-.04 .08 .15 .15 -.08 -.15 .03 -.06 .17 -.01 -.04 -.08 .10 -.09 -.25
 -.01 -.06 -.15 .05 -.09 -.02 .12 -.18 .08 .07 -.06 -.01 -.12 -.08 .13
 .28 .07 -.02 .05 -.07 -.10 | F/V
-.08 .03 .08 -.04 -.03 -.03 .08 .04 -.02 .04 -.17 .04 .15 -.10 -.17 -.04
 -.12 -.51 .06 -.02 -.01 .10 -.13 .52 .06 -.18 -.13 .00 .05 .03 .16 .00
 -.01 .01 .12 .01 | X/U
.01 .10 .04 .08 -.04 .02 .09 .00 .05 .00 -.14 .05 .08 -.09 -.12 .01 -.08
 -.48 .01 -.06 .00 .04 -.09 .40 .04 -.17 -.07 -.11 -.02 .03 .15 -.06 .04
 -.01 .23 .02 | F/U
-.01 .00 .05 .02 -.04 .00 .17 -.04 .10 .10 -.06 .05 .12 -.14 -.08 -.08
 -.07 -.40 .12 -.08 -.07 .12 .00 .22 .09 -.18 -.17 -.12 -.10 -.03 .19
 .01 .00 -.04 .12 .08 | X/U
.04 .06 .05 -.03 -.05 -.05 .14 .00 .15 .07 -.08 .10 .08 -.09 -.19 .02
 -.23 -.45 .12 -.10 -.06 .16 -.11 .20 .05 -.26 -.08 -.18 .04 -.06 -.02
 -.03 -.01 .01 .29 -.01 | X/V
-.05 .06 .09 -.03 -.03 -.07 .11 .02 .16 .13 -.09 .04 .21 -.10 -.09 -.05
 -.11 -.47 .12 -.05 .00 .17 -.05 .33 .00 -.10 -.07 -.09 .01 .04 .07 -.01
 .02 .09 .08 .00 | P/U
-.06 .04 .05 .06 .02 -.02 .10 .06 .08 .09 -.05 .11 .12 -.15 -.07 -.02
 -.10 -.51 .08 -.19 -.02 .16 -.02 .34 .02 -.10 -.15 -.05 -.04 .00 .08
 -.04 .01 -.03 .20 .03 | P/U
.04 .07 -.05 .21 -.04 -.05 .21 .21 .15 .19 .08 .26 .13 -.15 .15 .12 -.21
 -.37 .18 -.45 -.03 .15 .01 .16 -.11 -.05 -.03 -.12 -.05 -.08 -.30 -.06
 -.01 -.11 .36 .05 | D/U
-.03 .02 .08 .02 -.04 -.10 .12 -.01 .08 .14 -.11 .04 .19 -.12 -.15 -.09
 -.11 -.43 .12 -.13 .01 .13 -.08 .29 .08 -.15 -.17 -.13 -.04 -.01 .18
 .03 .02 .03 .05 .05 | X/V
.04 -.01 .09 .06 .00 -.01 .08 -.09 -.02 .05 -.14 .07 .09 .07 -.10 .03
 -.14 -.36 .00 -.03 .00 .07 -.17 .30 .03 -.14 -.11 -.06 .01 .00 .15 -.02
 .07 -.02 .19 .06 | F/U
.11 -.07 .06 -.01 -.02 .05 .24 -.03 -.02 .00 -.11 .00 .02 -.01 -.07 .01
 -.13 -.34 -.06 .07 -.16 .01 -.13 .20 .12 -.28 -.02 -.14 -.01 -.01 .08
 .00 .05 -.04 .15 .09 | X/U
.05 .00 .13 .05 -.06 -.03 .14 -.03 .08 .06 -.12 .04 .11 -.11 -.11 .01
 -.17 -.51 .28 .04 -.02 .11 -.14 .28 .09 -.27 -.10 -.19 .00 -.06 .13 .04
 .04 .01 .18 .05 | X/V
.00 .08 .16 .25 -.03 .02 .14 -.11 .27 .03 -.10 .05 .13 .08 -.17 .11 -.13
 -.56 -.03 -.19 -.01 .10 -.18 .32 .00 -.18 -.08 -.19 -.03 .02 .33 -.02
 .04 -.02 .25 .01 | F/U
-.04 -.02 .06 .16 -.10 .14 .10 .08 -.02 -.06 -.09 .01 .03 -.24 -.16 .00
 .00 -.20 .00 -.13 -.03 .04 -.08 .44 .02 -.06 -.08 .12 -.14 .04 .09 -.06
 .03 -.10 .22 .07 | P/V
.02 .06 -.04 .21 -.06 -.05 .22 -.03 .24 .17 .02 .09 .12 -.26 .01 .03
 -.04 -.40 .18 -.34 -.05 .15 .08 .08 -.02 -.10 -.21 -.25 -.16 -.08 .07
 -.02 -.02 -.01 .23 .06 | P/U
-.05 .06 .13 .06 -.03 -.04 .06 -.06 .18 .06 -.04 .00 .09 .01 -.16 -.02
 -.10 -.45 .05 -.02 -.08 .08 -.10 .25 .09 -.19 -.11 -.11 -.01 .04 .27
 .00 .00 .03 .07 -.02 | F/V
.04 -.01 .02 .08 -.09 -.11 .13 .06 .00 .07 -.02 .14 .09 -.25 .00 -.01
 -.12 -.25 .15 -.21 -.01 .10 -.03 .16 .01 -.09 -.11 -.16 -.07 -.09 -.10
 -.02 -.04 -.06 .20 .05 | P/U
-.07 .02 .01 .05 -.11 -.06 .05 -.01 -.03 .02 -.10 .07 .18 -.06 -.15 -.01
 -.10 -.30 .04 -.11 .04 .06 -.15 .44 -.03 -.04 -.03 -.13 -.01 .00 .07
 .02 .03 -.03 .10 .01 | P/V
-.07 .02 .06 -.04 -.05 -.07 .12 .08 -.03 .05 -.12 .13 .14 -.20 -.08 -.04
 -.16 -.42 .10 -.08 .00 .11 -.12 .47 .02 -.14 -.10 -.05 -.01 .00 .03
 -.02 .03 -.05 .20 .00 | X/U
-.04 .03 .03 .05 -.06 -.01 .15 .08 .07 .05 -.04 .10 .07 -.27 -.05 -.03
 -.09 -.39 .13 -.19 -.02 .10 -.04 .37 .06 -.15 -.15 .00 -.05 .03 .02
 -.07 .04 -.03 .22 .01 | X/U
.10 -.02 -.03 -.21 .05 -.11 .06 -.14 -.04 .16 -.07 .17 .10 .02 .06 -.08
 -.15 -.28 .13 -.04 -.01 .09 .01 .13 .01 -.13 -.20 -.11 .14 -.11 -.01
 .09 .01 .00 .11 .08 | X/U
.17 -.01 .03 -.05 -.09 -.14 .15 -.08 .06 .15 -.04 .10 .18 .02 .01 .06
 -.32 -.41 .10 .01 -.08 .18 -.12 .06 .06 -.37 .04 -.33 -.02 -.14 -.17
 .00 .01 -.02 .21 .09 | X/V
-.01 -.07 .06 .00 -.04 -.18 .04 -.01 .10 .14 -.06 .04 .18 -.13 -.13 -.07
 -.07 -.23 .11 -.09 -.03 .16 -.26 .13 .01 -.06 -.07 -.15 -.05 -.05 .09
 .04 -.02 .05 -.07 .01 | X/V
.05 .03 .08 -.04 -.04 .08 .16 .00 .07 .04 -.13 .06 .04 -.03 -.07 .01
 -.23 -.52 .04 .06 -.10 .05 -.14 .38 .14 -.33 -.13 -.13 .02 .02 .11 -.04
 .03 -.03 .27 .08 | X/V
.02 -.03 .09 -.09 -.10 -.12 .05 -.01 -.07 -.03 -.14 -.02 .14 -.18 -.20
 -.05 -.06 -.25 -.04 .05 -.02 .06 -.22 .27 .17 -.19 -.11 -.13 .05 -.01
 .22 -.13 -.01 .01 .04 -.08 | X/V
-.02 -.02 .07 .03 -.06 -.15 .03 -.03 -.09 .01 -.04 .14 .13 -.03 -.10 .03
 -.11 -.21 .00 -.16 .08 .04 -.15 .30 -.04 .01 -.05 -.04 .03 -.02 -.03
 .01 .01 -.04 .10 .01 | D/U
-.08 .03 .04 .03 .03 -.12 .10 .12 .00 .10 -.10 .10 .18 -.19 -.07 -.05
 -.04 -.39 .13 -.17 .04 .07 -.04 .42 -.01 -.02 -.10 -.06 -.02 -.04 .02
 -.01 .01 -.02 .14 .01 | P/U
.01 .05 .06 .05 -.01 -.18 .04 -.05 .04 .05 -.15 .10 .18 .07 -.16 .04
 -.16 -.49 -.02 -.13 .09 .08 -.21 .43 -.06 -.04 -.03 -.15 .08 .02 .14
 .01 .04 .06 .14 -.06 | F/U
-.12 .05 .10 .06 .02 -.04 .06 -.04 .15 .06 -.17 .02 .13 .02 -.15 -.10
 .01 -.49 .03 -.09 .00 .06 -.05 .41 .02 -.04 -.20 -.09 -.01 .04 .30 .03
 .08 .04 .01 .03 | X/U
.11 -.03 .08 .07 -.06 .10 .11 -.09 .03 -.03 -.10 .03 .00 -.04 -.15 .06
 -.13 -.26 -.04 .02 -.08 .03 -.18 .22 .15 -.26 -.08 -.06 -.09 -.05 .15
 -.02 .03 -.05 .27 .07 | X/U
-.07 .06 .10 .04 -.03 -.11 .05 -.06 .10 .00 -.21 .02 .16 .11 -.15 .05
 -.17 -.61 -.05 .00 .08 .01 -.24 .50 .00 -.21 -.01 -.26 .07 .03 .29 .00
 .04 -.03 .16 -.06 | X/U
.00 .06 .03 -.08 -.07 -.01 .10 .06 .07 -.01 -.11 .01 .06 -.23 -.08 -.02
 -.10 -.36 .07 -.03 -.06 .08 -.13 .23 .08 -.15 -.09 -.13 -.04 .01 .11
 -.05 .01 .01 .18 -.04 | X/V
-.05 .00 .11 .09 -.04 -.07 .04 -.05 .09 .01 -.14 .02 .13 .06 -.16 .03
 -.11 -.49 -.01 -.01 -.01 .03 -.17 .39 .03 -.11 -.04 -.09 .02 .05 .26
 -.02 .03 -.03 .12 -.05 | X/U
-.11 .07 .01 .22 .00 .05 .04 -.06 .15 -.01 -.08 .06 .09 -.03 -.18 .06
 -.07 -.33 .04 -.26 .05 .09 -.18 .31 -.07 .00 -.10 -.12 .03 .08 .20 -.05
 .01 .01 .15 -.06 | F/V
.05 .01 .05 .09 -.02 .03 .12 -.04 .12 .07 -.07 .07 .04 -.03 -.03 .03
 -.10 -.44 .06 -.10 -.03 .06 -.07 .24 .04 -.15 -.12 -.09 .00 .00 .13
 -.02 .02 .00 .23 .04 | X/U
.05 -.02 .06 .06 -.04 -.09 .08 -.07 -.02 .03 -.06 .09 .07 .05 -.06 .09
 -.22 -.35 -.01 -.11 .00 .05 -.18 .25 .01 -.14 .05 -.11 .05 -.03 -.01
 -.03 .03 -.03 .25 .02 | P/U
.04 .00 .06 .03 -.03 -.11 .02 -.01 -.02 .04 -.04 .12 .13 .12 .00 .08
 -.23 -.29 -.01 -.07 .03 -.07 -.15 .32 -.07 -.08 .11 -.04 .07 .02 -.18
 -.06 .04 -.07 .24 .00 | D/U
-.07 .11 .04 .06 -.01 -.01 .14 .10 .15 .14 -.05 .08 .14 -.12 -.01 -.01
 -.08 -.40 .14 -.19 -.01 .08 -.01 .32 -.07 -.02 -.03 .03 -.05 .05 .06
 -.04 -.01 .03 .14 -.05 | F/U
.01 .03 .06 -.06 -.06 -.15 .03 .01 .01 .01 -.07 -.01 .10 -.13 -.09 -.02
 -.17 -.20 .07 -.03 -.02 .08 -.20 .16 .06 -.20 -.01 -.13 .01 -.01 .00
 .01 -.04 .02 .05 -.05 | X/V
-.01 .05 .07 -.07 -.05 -.11 .09 .09 .06 .13 -.09 .07 .18 -.19 -.06 -.07
 -.17 -.52 .18 -.07 -.10 .13 -.08 .42 .04 -.14 -.14 -.08 .02 .01 .02
 -.01 .00 .01 .16 -.01 | X/V
-.07 .03 .06 -.20 -.04 -.06 .11 .04 .06 .08 -.14 .07 .13 -.14 -.09 .00
 -.14 -.49 .10 -.11 .00 .20 -.09 .42 .05 -.15 -.11 -.11 -.02 -.04 -.21
 .00 .04 -.05 .20 .01 | X/U
-.03 -.03 -.03 .21 -.04 -.14 .07 -.06 .05 -.02 -.09 .08 .14 .03 -.09 .08
 -.02 -.39 -.11 -.16 .12 .01 -.14 .28 -.07 -.02 .01 -.20 .00 .01 .06
 -.02 .06 -.09 .22 .13 | D/U
.11 -.03 .08 .04 -.07 -.02 .14 -.09 -.01 -.01 -.13 .05 .08 -.08 -.14 .07
 -.26 -.43 .01 -.07 .05 .06 -.23 .27 .12 -.32 -.16 -.20 .02 -.06 .15 .01
 -.03 .00 .30 .05 | X/U
-.08 .06 .12 .00 .01 .03 .07 .03 .09 .07 -.09 .09 .11 -.03 -.13 -.04
 -.10 -.42 .11 -.05 -.01 .07 -.05 .44 -.02 -.05 -.12 .10 -.04 .06 .17
 -.04 .04 .02 .11 .03 | X/U
-.04 .04 .10 .09 -.01 -.03 .14 -.06 .21 .13 -.09 .09 .18 .06 -.12 .03
 -.17 -.58 .08 -.17 -.03 .06 -.08 .49 -.05 -.21 -.09 -.11 -.01 .00 .23
 -.03 .05 .00 .18 .03 | F/U
-.02 .05 .00 .07 -.10 -.24 .07 .10 -.02 -.02 -.05 .04 .09 -.18 .00 .08
 -.20 -.32 .05 -.18 .03 .05 -.24 .28 -.01 -.06 .09 -.19 .01 .05 -.14
 -.06 -.07 -.03 .24 -.13 | D/V
-.03 .05 .13 .16 .00 -.04 .04 -.13 .18 .04 -.09 .04 .11 .17 -.18 .07
 -.11 -.45 -.08 -.05 .01 .06 -.17 .35 .00 -.09 -.02 -.13 .01 .06 .29
 -.01 .06 .02 .15 .02 | F/U
.02 .03 .05 .13 -.05 -.19 .06 -.06 .06 .06 -.01 .07 .13 .05 -.05 .13
 -.16 -.27 .10 -.19 .07 .07 -.18 .15 -.04 -.15 .07 -.19 .02 .02 -.08
 -.02 .03 -.03 .18 -.04 | D/V
.09 .03 .07 .05 -.05 -.03 .10 -.10 .07 .07 -.07 .02 .07 .14 -.05 .04
 -.11 -.34 -.03 -.01 -.11 .07 -.11 .11 .04 -.21 .01 -.16 -.03 -.02 .13
 .00 .03 .00 .16 .06 | X/U
.01 .02 .10 .09 -.02 -.03 .14 -.04 .05 .09 -.11 -.03 .08 -.06 -.17 .05
 -.15 -.42 .02 .01 -.02 .05 -.22 .32 .09 -.21 -.03 -.11 .00 .03 .17 -.07
 .03 -.06 .23 .03 | F/U
.01 .06 .06 .13 .03 .03 .14 -.10 .23 .14 -.05 .14 .13 .07 -.05 .04 -.10
 -.51 .06 -.22 -.11 .08 .00 .27 -.08 -.14 -.14 -.08 .02 -.02 .17 -.07
 .06 .01 .22 .08 | F/U
-.02 .00 .03 -.08 -.08 -.16 .10 .08 -.08 .08 -.08 .05 .16 -.26 -.08 -.08
 -.08 -.31 .14 -.05 -.02 .11 -.10 .27 .09 -.14 -.06 -.13 -.03 -.06 -.02
 .11 .00 -.02 .08 .04 | X/U
.10 .02 .04 .12 -.04 .03 .18 -.02 .25 .19 .03 .03 -.04 -.10 -.01 .07
 -.14 -.29 .12 -.12 -.15 .13 -.03 -.08 .08 -.25 -.09 -.21 -.10 -.05 .00
 -.02 -.08 .00 .22 .07 | X/V
-.06 .00 .06 -.06 -.05 .06 .05 .06 -.03 .02 -.08 .06 .06 -.10 -.04 -.06
 -.11 -.31 .09 .00 -.07 .05 -.08 .37 .07 -.13 -.10 .07 .00 .04 .05 -.07
 .01 -.04 .13 .09 | P/U
-.01 .01 .09 .00 -.06 -.02 .11 -.02 .07 .03 -.09 .09 .13 -.03 -.10 -.03
 -.15 -.40 .09 -.08 -.04 .10 -.10 .34 .05 -.20 -.16 -.04 -.01 -.02 .10
 -.03 .05 -.05 .14 .08 | X/U
.03 .04 .03 -.02 -.08 -.11 .14 .07 .00 .02 -.10 .02 .08 -.22 -.05 -.03
 -.14 -.35 .09 -.04 -.03 .05 -.10 .19 .14 -.17 -.08 -.16 .04 -.07 .01
 -.02 -.01 .00 .19 -.02 | X/U
-.07 .02 .11 .12 .03 .10 .07 -.02 .22 .08 -.11 .10 .12 .07 -.17 -.03 .04
 -.40 .03 -.12 -.01 .07 .00 .41 -.02 -.08 -.20 .05 .02 .00 .32 -.02 .09
 .00 .11 .07 | F/U
-.06 .02 .04 .02 -.07 -.07 .07 .00 .12 .11 -.05 .00 .12 -.17 -.18 -.11
 .02 -.16 .11 -.06 -.06 .11 -.03 .08 .07 -.04 -.14 -.07 -.09 .00 .23 .05
 .01 .08 -.13 -.01 | X/V
.00 -.03 .09 .02 -.07 -.01 .12 .00 .02 .10 -.10 .08 .05 -.13 -.10 .02
 -.14 -.34 .06 -.10 -.07 .10 -.12 .30 .08 -.23 -.10 -.06 -.04 -.05 .08
 .00 .03 -.03 .17 .06 | X/U

.07 .14 -.19 -.03 -.14 .00 .09 -.03 .30 -.03 -.13 -.17 -.02 .04 -.08
 -.06 -.19 .21 .16 -.14 -.02 -.02 -.13 -.02 -.09 .09 -.36 -.09 .23 -.06
 .10 .17 .04 -.01 .03 -.17 | C/Z843
.00 -.04 .03 .03 .01 -.06 .02 -.03 .08 -.02 .05 -.11 -.07 .12 -.02 .10
 -.12 .06 -.05 .04 -.01 -.06 .03 -.01 .05 -.12 .07 .01 .02 .11 .08 -.02
 -.05 .02 .15 .03 | J/Z100
-.16 -.01 .06 -.02 .08 -.07 -.02 -.06 .22 -.01 .11 -.04 -.10 .15 -.01
 .00 .19 .12 .10 .02 -.06 -.12 -.02 -.01 .03 -.10 -.03 -.06 .09 .04 .02
 -.03 .04 -.03 .08 -.05 | Y/Z100
.01 .09 -.06 -.01 -.18 -.09 .05 -.13 .05 -.03 .13 -.11 .06 .10 .09 .05
 .06 .18 .11 .08 -.02 -.04 -.04 .02 -.10 -.01 .04 .02 .00 -.03 .14 -.09
 .01 -.12 .15 -.04 | J/Z843
-.06 .03 -.11 .01 -.04 -.12 .06 .05 .15 -.01 .27 -.15 -.12 .17 -.07 .05
 .03 .22 .09 .05 -.01 -.35 .07 .07 .11 -.18 .07 -.06 .06 .16 .16 .02 .01
 -.03 .16 -.11 | J/Z100
-.06 .02 .12 -.04 .02 .02 .09 -.17 .07 .01 -.02 -.05 -.05 .08 .06 .07
 .18 .06 -.03 .02 .09 .07 -.05 .06 .07 .01 -.10 .02 .05 .09 .16 -.09 .07
 .00 .17 .09 | Y/Z100
-.12 -.02 -.08 -.08 .05 .03 .06 .02 .05 -.02 -.23 .10 -.02 .27 .16 -.24
 .22 -.03 .07 .01 .00 .04 -.09 .07 -.05 .10 -.31 .07 .16 -.08 .05 .17
 .08 -.08 -.06 -.10 | C/Z100
-.04 .03 .00 -.06 -.08 -.08 .04 -.04 .04 .05 -.05 .01 -.10 .05 -.05 .05
 .09 .06 -.11 .01 -.11 -.15 -.07 .10 .00 -.01 -.09 .01 .05 .13 .17 -.13
 .02 .12 .08 .04 | J/Z843
-.14 .08 -.06 -.15 -.07 .10 -.05 .03 .02 .05 -.27 .04 .03 -.02 .05 .08
 -.06 .00 -.04 -.07 -.13 .16 -.16 .02 -.01 .18 -.38 -.05 .11 -.06 .07
 .25 .04 .08 .01 -.17 | C/Z843
.02 .00 -.15 .11 -.15 -.08 -.05 .04 .04 -.12 -.24 -.06 .05 .12 -.02 .05
 -.37 .10 .10 -.05 -.24 -.05 .00 .01 -.06 -.08 -.40 -.06 -.05 .10 .09
 .17 -.15 .22 -.01 -.19 | M/Z843
.02 .04 -.33 .17 -.11 -.22 -.07 .07 -.04 -.07 .00 -.13 -.13 -.03 -.21
 .04 -.11 -.01 .10 -.01 -.07 -.25 .04 .15 -.13 .03 -.45 .09 .11 .07 .08
 .33 -.06 .10 -.20 -.18 | M/Z843
-.11 -.08 .11 .05 .04 .04 .07 -.01 -.04 .03 -.13 .11 -.02 .15 .25 .01
 .06 -.06 .00 -.02 -.02 -.02 -.04 .02 -.03 -.07 .03 .01 -.01 .14 .08
 -.24 .03 .14 .13 -.13 | J/Z100
-.03 -.02 -.18 .04 .02 -.22 -.04 .01 .02 -.08 .02 -.12 -.20 .06 -.14 .20
 .13 .04 -.05 -.06 -.06 -.24 .00 .07 .02 -.16 -.45 .10 .18 .07 .11 .31
 -.11 .16 -.04 -.13 | M/Z100
-.02 .03 -.06 .04 .03 .05 -.07 -.03 -.04 .01 -.16 .08 .03 .02 .06 -.13
 .04 .03 -.03 -.08 -.03 .07 -.09 -.01 -.13 .07 -.28 -.04 .06 -.03 .08
 .06 .05 .04 -.11 .08 | C/Z843
-.11 -.06 -.32 .03 -.06 .09 -.01 .01 .03 .01 -.02 -.02 -.02 .03 -.03 .00
 -.14 .13 .02 -.02 .05 -.09 -.03 .01 .02 -.01 -.15 -.07 -.03 .10 .04
 -.03 -.01 .08 .14 -.14 | E/Z538
-.10 .03 -.16 .10 -.14 -.10 .06 .03 .06 -.08 .11 -.04 -.09 .11 .00 -.01
 .22 .09 .11 .10 -.04 -.19 .03 .01 .02 -.18 -.13 .05 .17 .13 -.08 .04
 .04 -.12 .06 -.11 | J/Z100
-.10 -.02 -.16 -.19 -.03 .04 -.01 .00 .05 -.24 -.13 -.11 -.01 .10 .11
 .06 .11 -.02 -.03 -.08 .01 -.02 -.02 -.09 .03 .25 -.42 .08 .19 -.16
 -.05 .36 -.06 .02 -.12 -.11 | C/Z100
-.23 -.10 -.02 .12 .00 .17 .05 .00 .09 .08 -.14 .18 .00 .10 .12 .06 -.22
 -.03 .07 .03 -.04 .13 .06 -.12 .01 .01 -.04 .00 -.09 .01 -.04 .09 .05
 -.03 .06 .05 | M/Z100
.02 .20 -.18 .03 -.13 -.12 -.07 .02 .08 -.09 -.02 -.06 .05 .15 -.07 -.02
 -.13 .05 .16 -.01 -.04 -.04 .01 .00 -.10 .01 -.26 -.04 .04 .05 .16 .13
 -.01 .03 -.04 -.57 | M/Z843
-.17 .11 .03 -.01 -.08 -.07 .09 -.01 .04 .14 .03 -.03 -.15 .12 -.05 .07
 .32 .09 -.03 .08 -.08 -.13 -.14 -.03 .05 -.13 -.11 .11 .21 .10 .23 -.01
 .09 .25 .13 -.07 | Y/Z100
.00 .12 -.24 .06 -.15 -.19 .03 .05 .03 -.09 .14 -.07 .06 .03 -.28 -.02
 .25 .16 .07 .09 -.09 -.33 .00 .08 -.09 -.08 -.18 .08 .21 .01 .18 .06
 .00 -.10 -.07 -.02 | Y/Z843
